<12> [-48  -9   0  -7  86  38 -27 -34  23 -33 -14  30 -11  28  -8  -3  11 -90
 -23  -4  24]
<26> [-49  -1  45 -13  17  53  -7  14  -5 -23 -37 -23  13 -23   2 -21   7 -32
  -8  18   3]
<17> [ 39  52 -60  34 -31 -15   2 -55  77  66  49 -21 -14   1 -68 -16  -5 -26
  -9   3  -6]
<24> [ 17  15 -27 -17 -17   5 -24  35 -17  36  20 -29  20   6 -43  -5  16  -8
   6 -50  -6]
<12> [  8 -20 -17  14 -16 -46  21  23  -7  25  10  36  15  58  28  31 -27  49
   2 -41 -32]
<17> [ -3   1  21   8 -71  15  30  13  -1  47 -17  -7 -32 -36 -24 -15 -23  17
  43  -8 -15]
<24> [ 10  15  29   8 -12 -20  20 -37  -6 -30  15 -10  11 -37  38  20  -1  41
   9  36  15]
<11> [-17  55  35   9 -35  10  21 -21   3  32  23 -53  46 -27  -4  -2 -15  26
   9 -22 -28]
<12> [ 22  -7 -20   1  -9 -16  27  16  -4  15  15  -7  47 -17  -2 -48   1  43
 -22  43 -24]
<12> [ -6   5  23   3 -28   6  11  32  -7   6 -23 -26   8  -5  17 -13 -10  34
  -4   9 -26]
<11> [-14  24  28   5 -35   7 -20 -17   8 -12   1 -40  11  -5  -5  37  -9 -10
   6 -20 -13]
<17> [-22  48  39  -6  -6  54 -52  -8  29 -43 -22 -86   5 -41 -17  13  34 -53
 -20  34  31]
<17> [ -1  13   7  -2  14   1   0  27  -5   5  -5   1 -11  11  26  24  18  15
   6 -15  35]
<12> [-25   0  33  26 -35 -10   7 -16  32 -21 -15  -8  17  14  28  46 -24  12
  -7  19 -14]
<11> [-70  21  67  14  15  42  25 -72  20  -2 -14  17 -27 -23  11  18 -28 -46
  33 -18  11]
<11> [  5  30 -14 -10  12  12 -32   8   1  11  12 -30   2  12 -23   5  18 -25
  -7 -36   7]
<26> [ 36  45   9   3 -11  -6 -16 -37  10 -32  18 -51 -15 -53   9  11  26  13
  -2  46  36]
<11> [-31  19  40  -4  38  14  10 -63 -20 -12   6  20 -33 -11  21  12 -18 -22
  30 -42   4]
<11> [-11  22  33   1  -1  22 -37  -9  12 -43 -29 -31 -46  -7  18  42  13 -28
   4   4  32]
<24> [ 19  -5 -16   7 -23 -32  -9  11   5  -7  13  -8  28  23   8  28  -3  27
 -14  -1 -14]
<20> [  8   4  17  -5 -52   0 -29 -18  -5 -31   3 -46  16 -31 -21  18  -5  -7
   4  10 -20]
<12> [ -4   1  28   1 -48  16  -4  -9   0  -6 -19 -20 -31 -36 -13   9  -9  -8
  27   8   1]
<26> [ 43  21 -14  -8   4 -12 -17 -30  -6 -32  24 -38   5 -42  -6 -25  20  10
 -17  46   4]
<20> [ -8 -32  14   4  -9  -3   8  10   0 -24 -25  22 -13  -2  21  12  -5   7
   3  30  10]
<17> [ 17 -45  -4   6 -50 -34  -7  20   2 -44  -7  -6  49   1  11  21  -8  34
 -23  56 -24]
<12> [ 26  17  -5 -18  14 -23  24  -7 -52  18  42  -1  28 -21  13 -23   3  52
  15 -29 -12]
<26> [-19   3  -4 -34  27  35 -34  33 -26  -6   9 -29  58 -10 -35 -14  35 -39
 -11 -23  14]
<20> [ 14 -46  -9   1 -27 -27  -8  50 -16 -31 -31 -18  43  36  19 -34 -29  47
 -52  36 -93]
<24> [ 43  -4  -1 -22 -22 -10 -21  -2 -34 -40  14 -29   0 -58  -7   0  28  16
  12  36  27]
<20> [ 14  47  -4  14  -1   3 -14 -55  35  -4  21 -36 -13 -20 -17   1   4 -21
  -9  16   6]
<24> [  5   2 -17 -29  59  36 -40  -5  -1 -40   5 -14   5 -39 -30 -23  58 -63
 -17  42  66]
<24> [ 12  26 -10   6  -3  -1   1 -40  20   3  29 -21  19 -26 -23 -14   5 -10
  -8  21   1]
<11> [ -3  15  51 -16 -24  -2   6 -51 -54 -33  16 -38  23 -54  12 -15 -28  28
  20 -10 -54]
<12> [  7   3 -15 -11   4   9 -32  20  -5   5  -4  -2 -33  15 -19  22  17 -30
  12 -38  24]
<26> [ 61  -2 -53  -4 -35 -45 -26  65 -11  20  18 -15   3  35  -4  31  22  45
  -5 -25   7]
<24> [  4  35 -22  -2  28  31 -36  12  28  19 -10 -22 -48  17 -29  -4  27 -52
  -8 -24  31]
<11> [ -9   0  -2  -8  -2   5  -7 -23 -14   9  14  -4  13   4 -28 -16 -21 -22
   5 -38 -43]
<17> [-17  11  -3  14 -14 -13   0  -9  24  19  22   4  37  32  -4  47  -8  -4
   1 -35   1]
<11> [ 13  37 -37  11   9 -14  -1  20  18  59  25  -7   5  52 -11   7   2   9
  -9 -60  -9]
<26> [ 34  10   4 -15  -2  -7 -35  45 -34 -30 -24 -33 -47   5  32  18  22  29
   0 -10  12]
<17> [  8 -28 -23   4   2 -26  -4  38   6  -2   1  38   4  37  19  52  18  12
   2  -5  44]
<11> [ 20 -12 -20 -10   3 -25   1   9 -20  -3  26  13  30   0   3  11  13  21
   2  -3  13]
<12> [ 61   4 -73 -22  -2 -40 -27  48 -26  31  56 -10  46  22 -34   9  38  24
  -7 -41  16]
<20> [-73 -26  37  -1  10  18  26 -26  -8   6   2  34  64  18  -3   5 -39 -26
   7 -38 -42]
<17> [-36  41  26  12   5  22   8 -14  22  22   3 -27  25   9   2   4 -10  -9
  -7 -24 -14]
<24> [ -6  -3  11   7 -30 -14  19  26  -7  19  -1  -4  29  15  16  11 -16  40
   2 -15 -25]
<20> [ -6  11 -25   9  36 -20  28   4  11  44  33  40  26  41  14  17   5  16
   0 -38  22]
<24> [  7  -4  25  -3  23 -12  -3 -24 -15 -58  -5  11 -25 -21  50  34  15  15
   8  32  44]
<20> [ -8  51  13  17  40  -4  16 -59  13   3  16 -24   6  14  25 -36 -29  14
 -30  -7 -57]
<24> [  6  -9 -35  -4 -14  -6 -33  84   9  20  -7 -21  44  59 -14  20  19   4
 -32 -27  -8]
<20> [  6   5 -42   4  47 -17  10  24  12  36  22  34  14  49   8   5  17   6
 -15 -27  25]
<20> [-12  20  23  -9  13  15 -22 -28 -15 -28  -3 -33   1  -7   1 -10 -10 -18
  -9 -15 -32]
<26> [ -5  -4  16 -14  -2   9 -33  46 -20 -22 -24  -5 -28  14  21  57  26  -6
  18 -31  48]
<17> [  7 -12 -35  13  12  -1  10 -24  34  17   4  18  -4   8 -31 -48 -13 -24
 -24  32 -26]
<12> [ -9  14  -2  -7  24 -19 -13   7 -14 -11  30 -15  73  36  21  32   8  17
 -24 -35 -11]
<26> [-42   9  39  28 -50  38  28 -13  45  31 -41 -16 -23 -17 -19 -27 -39 -18
   7  22 -39]
<11> [-16  60  -1  13  31  17  44  -7  17  79  23  -4   6   9   0 -36  -4  15
   3 -41  -3]
<20> [  0  31  -5   8  14  32 -34 -51  42 -24 -13 -56 -18 -16 -39 -58  -9 -58
 -45  44 -46]
<17> [ -5  53  -4   1  61  12  11  -6   1  40  15   4 -30  20  18  -5  16  -1
   6 -51  30]
<26> [-18   3  15  -5  25  12   1 -28   1 -22   9   4  19 -21   3   4  11 -20
   0  17  25]
<12> [ 29   1 -17  23 -27 -49  30 -15  15  12  29  16  18   8  22  22 -11  54
  -1  19  -2]
<26> [ 37  -7 -10  34 -66 -32  15 -18  36   6 -15   4 -60  -4   3   8 -30  31
   9  40 -21]
<26> [  8 -14 -35 -29 -28  20 -46  86 -18  23  -3 -40  49  15 -60 -11  29 -23
 -14 -33 -11]
<24> [  6 -56 -32 -21 -10  -9 -21  55 -30   2  -8  22  24  33 -27  -7  -2  -8
  -6 -26 -28]
<17> [ 56  15 -14   2   0 -51  -3   3 -18 -40  21 -37  33  -4  48  -8   9  79
 -39  49 -23]
<20> [-12  33  -3   2  53   4  31 -15  -4  43  21  23  -9  16  16 -17  -1   7
   9 -43  10]
[-22   5 -18  -7  54  23   3   9  -1  30  -2   8  14  32 -17 -55  -7 -27
 -25 -29 -35] -> <20>
[ 34 -30 -27  -8 -16 -11 -24  26  -1 -19  -8  16 -36 -10 -13  24  28 -10
  13  24  51] -> <17>
[-24 -29   4   3  39  20  16  -4  19 -12 -24  53 -32  -6  11  -2  13 -32
   6  38  54] -> <11>
[ 40 -33 -42  -2  32 -50  10 -59 -17 -24  39  54 -10   4   2 -16 -14   8
  -3  15 -15] -> <26>
[-61 -21   0  25  28  37  28  22  60  30 -41  26  27  44  -9 -47 -21 -37
 -44  33 -30] -> <24>
[ 21  25  21   3  -9   8 -14 -76   8 -44   3 -28 -53 -63  -7  -6   0 -22
  13  44  13] -> <26>
[-14  10 -10  10  15 -15  -7  28  17  10   8   1  40  59  23  42   5  12
 -23 -31   3] -> <24>
[ 45 -31 -33  -1  -5 -57 -18  16 -24 -24   9  27 -18  44  28  39  -5  38
  -3 -19 -11] -> <11>
[ 18 -12 -60 -19  28   9 -35  60   2  26   6   4  10  35 -44 -14  38 -35
 -19 -25  23] -> <20>
[-19   4   5   7  -6  20  -6   8  30   4 -10  -6   6  -3 -13  14  13 -27
  -3  14  28] -> <11>
[-34 -16  -3   4  49  29   5 -10  27   1 -19  38 -18  15  -7 -16   4 -52
  -9  13  23] -> <20>
[-33 -24   7 -26  43   2  21 -26 -52  12  34  52  43   1  -8  -6 -12 -16
  29 -63  -8] -> <24>
[-27 -34   3   0  -8  28  -5   7  19 -12 -28   1  19  -7 -30 -34 -10 -39
 -20  39 -25] -> <12>
[ -6 -12 -14 -14  39   5  -2 -20 -14  -3  17  22  14  -2 -17 -22   4 -27
  -3  -9   0] -> <12>
[  8  18   0   9 -19  -5  -7  13  18   2   1 -22   6   0   6  24  13  12
  -5  10  19] -> <17>
[ -1 -16  35 -25   6   1  -6 -39 -52 -59   6  -3   7 -52  13  -2  -2   1
  19  14  -3] -> <11>
[-22   8  42 -12  24  52   8  13 -12 -12 -45  -6 -58 -49  15 -29  21 -18
  20  30  47] -> <24>
[ -2  35  35  16 -58  -8 -11 -11  10  -8  -6 -56   2   1  16  38 -23  27
   3 -16 -37] -> <11>
[-31  13  33  -2  14   9  16 -43  -6  -6  21  15  18 -24  11  31   1 -12
  27 -17  33] -> <11>
[ 25  12 -23  10  29  -6  31   7  20  10   6  -5  19 -18  15 -61  17  36
 -38  74   7] -> <12>
[  5 -19  -4   0 -15   7  21  27  -3  23 -15  21 -23 -15  -6 -17   3  10
  18  15  18] -> <20>
[ -4  -8   9  -5  29  -6  17  19 -23   1  -7  35 -25  11  38  16   9  22
  18 -17  33] -> <20>
[ -2 -27  44 -16   3 -13  22  34 -64 -47 -29 -10  27 -16  69 -29 -14  77
 -13  32 -45] -> <17>
[ -5 -31  -3 -12 -43  13  -5  36 -18  11 -17 -19  33  -8 -39 -42 -18  -2
  -7   3 -59] -> <20>
[  7  11 -16   9  19  -8  -8 -11  22  -5   8   1  -1  16   4   8   8  -8
 -17   9  11] -> <20>

<84> [-40  28 -23 -39  45   4  -3  12 -31   4  -1 -23  30 -63   4  29 -21  48
 -20   3  23]
<80> [-17  -8 -41   2  -8 -15   3  24  15   5  -5  -3 -10  40  13 -19   9   4
   8   4 -12]
<81> [ 29 -10 -16  17 -19  -4   0  -3  14 -16  35  -5  -4  33   7  -7  23 -15
 -20   2   1]
<79> [ -6   1 -15 -33  -9  14 -18 -22   8   3 -32  18   6 -10 -10 -25  -1  -7
   8  -3  16]
<79> [  2  10 -33 -45 -15  28 -33 -42  21  -4 -12   8  -4   6 -22  -8   8 -15
  -6  27  41]
<77> [-12  -7  80  20  15   8  25  -6 -13  30   8  22 -38  19 -13  47 -19 -17
  27   1  -4]
<77> [ -2  15  -7  -4 -15  16 -29  -6  -2  15 -49  42 -12  36 -35 -28   5 -36
  26  10 -37]
<80> [ 27 -18  18 -26 -43  21  -5 -32   9  -2  19  -1  19 -11  10  -6  12 -33
  20 -13  13]
<84> [ -7  25 -44 -22 -26  22 -22  20 -23  -7  10 -33  25 -17  -3   9   0  -9
  17  22 -30]
<84> [-24 -24 -17 -13  17  -7  30  11   0 -14   9 -24   9 -42  32 -15 -19  38
 -20 -31  37]
<80> [-43 -26   6  18  56  -5  51  51 -51  24  10  56  -1  32  18 -39  -6   1
 -33 -86 -30]
<80> [  2 -24  20  35 -15  38  26   7  -4 -18  -3   1 -44  15 -19 -34 -22 -39
   2 -10 -18]
<77> [ -8  25 -10   8  22 -36 -13  27 -19  12 -19   9  27  -9   6  11   5  30
   3  -4 -32]
<84> [-27  15  29 -23  34 -18 -11 -33  15  38 -19  34 -29  23 -14  54  -6  23
  12  28  47]
<81> [ 28   2  17 -15 -24 -35 -32 -41  12  27   9  59   5  47   9  34  31  -7
  19  -7  19]
<77> [-20 -14  70 -12  18  66  32   0 -10  25 -27   8  -6 -11 -32 -36 -14 -61
  24 -12 -31]
<77> [-25 -11 -20 -13  18  45  17   4  -6  -6  -6   4 -19   8 -18 -42 -11 -21
 -25 -10   9]
<77> [ 31  27 -27  49  -4 -31 -32 -25 -31 -54  20  15 -38 -29 -12  59 -34  57
 -49   9  46]
<79> [-38  -4 -14  -1  -5  12  14   5 -47 -14  25  -1 -39 -28   9  45 -55  32
   1 -17  36]
<85> [-37   3   5 -27  44 -12  15  25  -1  42 -13  12  28  15  12  -8  18   8
   5 -13 -17]
<85> [ -8  10 -15   2   6 -24  -1  10 -12 -15   7 -28  11 -47  19  31 -20  49
  -5   2  17]
<85> [-21 -36  48  11  -8  32  38  -3 -23   8  -2  32 -42   6  -3 -15 -35 -29
  20 -44   3]
<81> [ -3  10  62  34  78 -19  20  -5   4  12 -13  19 -17  -6 -21  22  -5  26
 -40   5  15]
<79> [ 15  19  16  31   9   7  -4   3 -17 -18   8 -14 -10 -19 -20  24 -13   3
 -15  19 -12]
<77> [ 14  13  31  30 -23  -7 -23 -21   1  18  -9  47 -53  65 -31  41  -1 -27
  33  29 -14]
<81> [ 14 -18  39 -33 -37 -47 -12 -36  40  50  11  33  12  49  36  42  36  -7
  61  -1  23]
<79> [  9   3  34  37 -23 -21   8  16 -16  -3  16 -21 -11 -16  12  48 -20  12
  34   8 -24]
<77> [ -1  -2 -22 -13   2  31  -3 -11 -12 -27 -17  -3   6 -45 -12 -38 -18   0
 -26 -17  16]
<80> [ -6  29  -7 -30  56 -70 -24 -10  51  36 -23  -3  41   8  15  32  43  60
 -13  39  31]
<84> [  4 -14  43 -21 -39   8  -4 -46  80   7 -40 -53 -31 -19  -8  18 -13  -5
  68  72  42]
<81> [-48  22   4 -20  50  24   7  40 -29  35 -55  14  26 -11 -24 -38  -5 -12
  11  -8 -59]
<85> [ 30 -11  25  27 -11 -27 -12 -20  18   3 -40  53 -10  26  -8 -33  12 -11
   8 -21 -11]
<85> [  6 -51  35  10 -17   5  43   2  26 -20 -22 -30   8 -57  28 -61 -20   0
  15 -42   8]
<77> [-44  56 -18  31  62 -35 -27  46 -63  30 -62  73 -12  27 -36  16 -19  35
  -5  -6 -62]
<81> [ -4   8 -17   5  18  33  10  15   3  -7  28 -29 -10  25 -19  -4  12 -23
 -29  29  -9]
<84> [-10  -4 -55 -40   3   5  -4   2   5  -4  19  -8  29   1  19 -23  20   7
 -27 -13  23]
<80> [ 11   8  28  34  14  17  -7 -38 -13 -16   8  38 -69  21 -41  38 -27  -3
 -31  16  40]
<77> [ 58   8 -70   8 -42  33 -33 -19  21 -71  13 -46  16 -26 -19 -53  17 -21
 -50  26   6]
<79> [ -4 -13 -21  38  29 -14  29  18 -28 -40  35  -9 -18 -29  19   3 -29  47
 -63 -36  32]
<81> [ -8   0 -51 -14 -43  29 -10   9 -13 -20  17 -24  -9   2   1  -5 -12 -15
  13  10  -5]
<81> [-31 -12  31  -6   1 -23  16   9   4  34 -20  13 -12  10  18  19 -13  13
  47  -8  -3]
<85> [ 13  14 -30 -21 -46  32 -16  14 -11 -11  28 -48  32 -14   2   4  12 -31
  24  23 -35]
<79> [  4   2 -43 -21 -28  13 -28 -34  20 -26 -22  -2 -19 -14 -12 -13 -14   8
  -3  20  43]
<80> [ 10 -15  39   4  21   5  16 -13  43   9 -23  -6  -1   6 -10 -31  15 -16
  -4  11   5]
<80> [ 17  32  47 -12  32 -46 -17 -17 -13  18  11  -3  51 -58  15  74   9  49
  -1   6  17]
<85> [ 18  -9  18   0  16  22  -4 -21  49  25 -22  39 -17  88 -37 -53  48 -64
 -13  20 -15]
<85> [ 33   2 -29  -5   2   4 -22 -30  25 -14  13  20   3  35 -13 -24  35 -17
 -46   7  24]
<79> [ 29 -16  -9  18 -22 -34 -13  -6  35 -24 -73   7  23 -37   9 -78   2  16
  10 -24 -15]
<80> [ -9  -6  25  15  32  -5  23  21   2   9 -14  -4   7  -7   1 -19   0   4
  -6 -12 -20]
<84> [ 36 -18  17   2 -20  17   2 -20  43 -18 -14 -27  14 -17  -5 -46  17 -28
   0  10   0]
<81> [-11   0  33  11  54  11  31  15  17   4   0 -37   3 -18 -10  -5   1   6
 -26  19   0]
<80> [ -2 -21  32  10  -3  18  34  31 -21   0   1 -16  26 -32  14 -36  -7 -22
  15 -40 -45]
<84> [-14 -15  -6  30 -36 -31  13  22   8  -2   9 -22 -39  20  25  33 -23  22
  43  13  -4]
<79> [-21   8 -16  27  34  21   9  25 -27 -22 -46  10 -17 -26 -29 -50 -32   7
 -29 -16 -24]
<85> [ -1  18  20  29 -22 -10 -15   3 -28   3 -12  16 -32   3 -15  46 -29   4
  38  15 -23]
<84> [-13 -25   8 -13 -24  24  17  -7   2  -5  -1  -9 -16 -15   8 -13 -22 -12
  22 -14  15]
<85> [ -9  -5  10  -5  18  30  13  -3  23  11   2  -9 -19  34 -21 -13  11 -30
  -8  25   2]
<79> [ 31  -9 -32  17 -78 -29 -33 -36  29 -55 -31 -27 -28 -54  14   6 -39  42
  32  19  45]
<81> [ 27 -18 -42   8 -44  24   8   0  17 -58  40 -74   2 -39  17 -19  -8   0
 -21  12  22]
<84> [  6 -23   2   9 -40  50  12   8 -48  -7  19  43 -13  27  -9 -42  -9 -66
   8 -56 -40]
[ 13  41  21   7  12  -1 -27  -2   2   3 -23 -24  15 -27 -29  31   2   4
  13  52 -26] -> <84>
[-33   5  17 -31  -1 -21 -11  11 -16  56 -50  56  21  21   7  -6   5  -6
  61 -27 -38] -> <81>
[-49  17 -15  34  57  -9  16  44 -24  34  10  40 -60 101 -24  28  -1   1
 -20  16 -27] -> <77>
[  9  24   9  -7  20  19 -18  -7 -23   7  -6  25  18   0 -27  -3  12 -21
 -18  -1 -20] -> <84>
[-12  23 -43  19  -9 -13 -11  40  19 -16 -33 -63  -2 -15  -6  -6 -10  24
  22  55 -38] -> <80>
[-12  -9 -25 -35  21  10   7  -9  12  14  32  10   8  36   9  -7  27  -8
 -32  -8  33] -> <79>
[ 19   7  -7   8 -42 -18 -13  14  -3 -19 -11 -41  31 -52  19   4  -9  16
  36   6 -29] -> <85>
[  1   3 -23  20   1 -23   3  26 -11  -8  15  -8   5   6  15   6   2  19
  -9  -7 -16] -> <84>
[ 19  16 -37 -25 -25  -8 -36  -3 -33  10  18  47  42  26   8  -4  33 -19
  -2 -31 -25] -> <85>
[ -7 -16  33  -6   6  -8  23  -5  33  15  17 -33  -7   3  16  27   4   7
  17  21  24] -> <81>
[ 18  32 -97   6 -22 -36 -58   0   0 -30 -21  19   6  18  -5 -14  13  31
 -25  15  -2] -> <77>
[-40  18   2 -30  56   9  -1  -5 -53  27   4  59   0   1 -12  27 -13  17
 -31 -33  23] -> <84>
[-30  -6  27  -1  24 -21  18   3 -16  23   4  22 -18   2  14  37 -20  28
   9 -18  21] -> <77>
[  2  16 -19  -5  15  -8 -16  -7  -1   3   9  14   0  21  -8  14  14   7
 -22  11  11] -> <85>
[ 46 -21 -38  -5 -63  26 -17 -37 -36 -53  52  28   4 -19  13 -17  -6 -20
 -35 -57  36] -> <85>
[  9   1 -21   8  -9   2  -4   4  14  -5  15  -8 -10  35  -4  -3  16 -13
  -8  19  -5] -> <77>
[-50 -27 -42   5 -24  -8  24  27 -13 -10  -7  -7 -46   1  27  -4 -49  32
  26 -22  18] -> <79>
[ -8  20 -12 -39  41  -8 -15  -7  15  14 -24  -5  45 -26  -3 -12  22  20
 -20  11  13] -> <80>
[ -2 -39  27 -17 -29 -25  30   7  41   3 -14 -54  34 -57  52 -20  -5  21
  50 -17   9] -> <81>
[ -2   7  36  67  16   3  17  15 -32 -19   2   5 -58  -2 -25  33 -43   9
 -10   7 -15] -> <80>
[ 63  -7  20  -1   5  -6  -4 -40  49 -26  34 -38  39 -28   8  -6  42  -1
 -47  16  39] -> <81>
[  3   1  -7   6 -14 -10  -5   2   9  -2   2 -10  -6   8   5  10   1   4
  12  13  -2] -> <80>
[  3  -9 -47  17 -47  -6 -15  -7  46 -13  -4 -12 -59  69  -7  -3   3 -11
  21  48  12] -> <80>
[ 26  -6  -8 -17 -52  24 -26 -52   3 -15  28  22 -28  21 -10  23  -1 -28
   5   8  43] -> <80>
[ -1   4 -97 -19   3  23 -19  -4 -11 -59 -11 -14  14 -50  -5 -62 -15  27
 -68 -18  36] -> <77>
[ -6   9  32 -35  62   0   6  -9  -7  23 -14  17  56 -42   0 -15  19  11
 -32 -27  10] -> <80>
[ 18 -57  28  46 -42 -28  31  -9  43  -2   7  24 -58  67  24 -20   0 -17
  25 -23  13] -> <84>
[ 29 -25  -7   5  -8 -13  12  -9  48 -34 -12 -46  26 -49  22 -50   8  18
 -20  -6  24] -> <85>
[-17  34  18 -32 -47  49 -30 -12  -6   9 -30 -51 -11 -44 -35  49 -35 -24
  82  74 -21] -> <84>
